Below is a small trained network, with its code and all its weights. Each question gives an input and a class and asks what happens when units are switched off, that is, made to give their printed mean instead of their output.

import numpy as np


def w(rows, s, z=0):
    codes = np.array(rows[::2]) - 128.0
    scale = np.full(codes.shape[1], s)
    scale[-1] = z or s
    return codes * scale


def f(y):
    return np.maximum(y, 0)


def log_softmax(a):
    a = a - a.max(-1, keepdims=True)
    return a - np.log(np.exp(a).sum(-1, keepdims=True))


def net(x, mask):
    res = np.array(x, float).reshape(1, 8) / 4 @ E
    y = f(res @ A[0][:, :-1].T + A[0][:, -1])
    res = res + np.where(mask, y, B[0][:, -1]) @ B[0][:, :-1]
    return log_softmax(res[-1] @ U[:, :-1].T + U[:, -1])


A, B = {}, {}
E = w([
[127,125,127,136],'x0',
[124,128,128,133],'x1',
[126,127,128,130],'x2',
[203,117,233,185],'x3',
[127,127,125,131],'x4',
[220,185,38,194],'x5',
[166,1,81,135],'x6',
[130,126,130,127],'x7',
],0.007)
A[0] = w([
[108,130,93,103,99],'n0',
[106,126,75,88,82],'n1',
[102,136,88,109,114],'n2',
[135,130,115,167,137],'n3',
[86,115,169,98,69],'n4',
[151,148,92,176,81],'n5',
[129,196,165,125,81],'n6',
[101,216,146,112,81],'n7',
[103,190,133,119,80],'n8',
[96,94,164,107,85],'n9',
[88,101,168,100,67],'n10',
[158,124,166,137,80],'n11',
[94,131,80,104,70],'n12',
[108,131,84,91,94],'n13',
[162,150,90,166,78],'n14',
[99,252,152,123,131],'n15',
[153,122,176,157,66],'n16',
[175,157,89,142,63],'n17',
[151,145,111,141,158],'n18',
[138,137,120,111,254],'n19',
[97,131,92,104,90],'n20',
[86,84,159,122,81],'n21',
[133,142,129,122,236],'n22',
[104,130,92,118,144],'n23',
[115,123,121,142,163],'n24',
[105,108,84,106,100],'n25',
[164,107,179,153,69],'n26',
[142,143,100,165,218],'n27',
[97,137,91,106,89],'n28',
[158,20,75,114,49],'n29',
[108,149,107,104,104],'n30',
[107,136,90,84,89],'n31',
[153,136,166,138,88],'n32',
[103,133,92,98,83],'n33',
[108,96,168,95,80],'n34',
],0.012,0.0081)
B[0] = w([
[156,173,175,179,151],'n0',
[144,164,158,168,159],'n1',
[140,158,179,162,160],'n2',
[91,146,120,101,156],'n3',
[159,181,37,85,163],'n4',
[125,194,83,67,157],'n5',
[175,96,76,164,165],'n6',
[213,36,56,164,179],'n7',
[186,89,94,151,158],'n8',
[134,202,54,97,166],'n9',
[157,203,42,76,165],'n10',
[170,195,142,205,147],'n11',
[163,179,166,177,152],'n12',
[146,166,168,172,157],'n13',
[129,220,57,53,159],'n14',
[162,1,48,116,229],'n15',
[146,167,133,170,152],'n16',
[136,192,72,68,154],'n17',
[88,147,130,88,172],'n18',
[13,77,237,107,254],'n19',
[163,167,160,172,153],'n20',
[155,201,63,72,166],'n21',
[34,103,222,103,236],'n22',
[140,131,174,156,168],'n23',
[121,119,157,123,163],'n24',
[167,146,153,162,158],'n25',
[152,214,166,206,161],'n26',
[42,142,165,62,220],'n27',
[148,161,151,167,152],'n28',
[200,36,27,147,188],'n29',
[167,137,157,161,149],'n30',
[159,163,161,166,156],'n31',
[142,150,113,168,148],'n32',
[162,167,151,169,149],'n33',
[128,209,76,89,164],'n34',
],0.0066,0.008)
U = w([
[152,235,55,10,4],'0',
[218,13,59,171,106],'1',
[169,215,189,254,29],'2',
[82,107,155,89,212],'3',
[84,106,158,93,218],'4',
[77,105,157,101,191],'5',
[87,110,162,101,169],'6',
],0.0097,0.0043)

Each question gives the input, the list of numbers given to net, and the class t.
The units are the neurons (one row each of A and B). Each row of codes is followed by its name. A weight is (code - 128) times the scale printed after its matrix; where a second scale follows, it is the last column's (A, B and U).
mask holds one flag per neuron, in row order. A switched-off neuron (its flag False) gives its mean, the last column of its row in B, instead of its output. The means were averaged over made-up inputs and are rounded, as every weight is.
A unit's drop is (log p(t) with every unit on - log p(t) with that unit switched off) / (log p(t) with every unit on - log p(t) with every unit switched off).
The circuit of an input: a set's keep is (log p(t) with only the set's units on - log p(t) with every unit switched off) / (log p(t) with every unit on - log p(t) with every unit switched off). Starting from the 12 units with the biggest drops (on a tie, the unit counted first), units are removed one at a time, each time the one whose removal leaves the highest keep (on an exact tie, the one counted first), for as long as the keep stays at least 0.8.
units of the circuit, in order: the units of the circuit, biggest drop first
unit that matters most: the unit with the biggest drop
k most important neurons: the k neurons with the biggest drops, biggest first
drop when u is switched off: that unit's drop, to one decimal
input [5,2,-4,-4,-2,6,-7,0], class 1: units of the circuit, in order : [n15]
input [4,3,4,1,-2,8,6,4], class 0: units of the circuit, in order : [n14, n5]
input [-6,-3,-1,6,0,7,-1,-3], class 0: units of the circuit, in order : [n14, n17]
input [-5,-3,6,7,5,-1,5,-5], class 2: units of the circuit, in order : [n26, n15]
input [8,8,0,8,-8,-2,5,-4], class 2: 3 most important neurons : [n26, n15, n11]
input [-1,1,-1,-7,-3,-6,8,-1], class 1: 2 most important neurons : [n29, n27]
input [-5,1,-2,2,-7,-7,-7,6], class 0: units of the circuit, in order : [n4, n10]
input [-8,-1,7,3,-3,6,-6,-7], class 3: 3 most important neurons : [n27, n29, n22]
input [2,0,0,-6,-4,-3,-6,-2], class 1: 4 most important neurons : [n15, n7, n8, n27]
input [-4,-7,1,-7,-1,-8,-8,7], class 0: 2 most important neurons : [n4, n10]
input [-3,0,-1,1,7,-8,7,0], class 0: drop when n9 is switched off : 0.1
input [4,0,0,-7,-5,-4,-7,3], class 1: drop when n15 is switched off : 0.5
input [5,6,1,2,-3,2,-8,8], class 1: drop when n15 is switched off : 0.3
input [6,8,-6,-3,4,-4,8,8], class 1: unit that matters most : n29
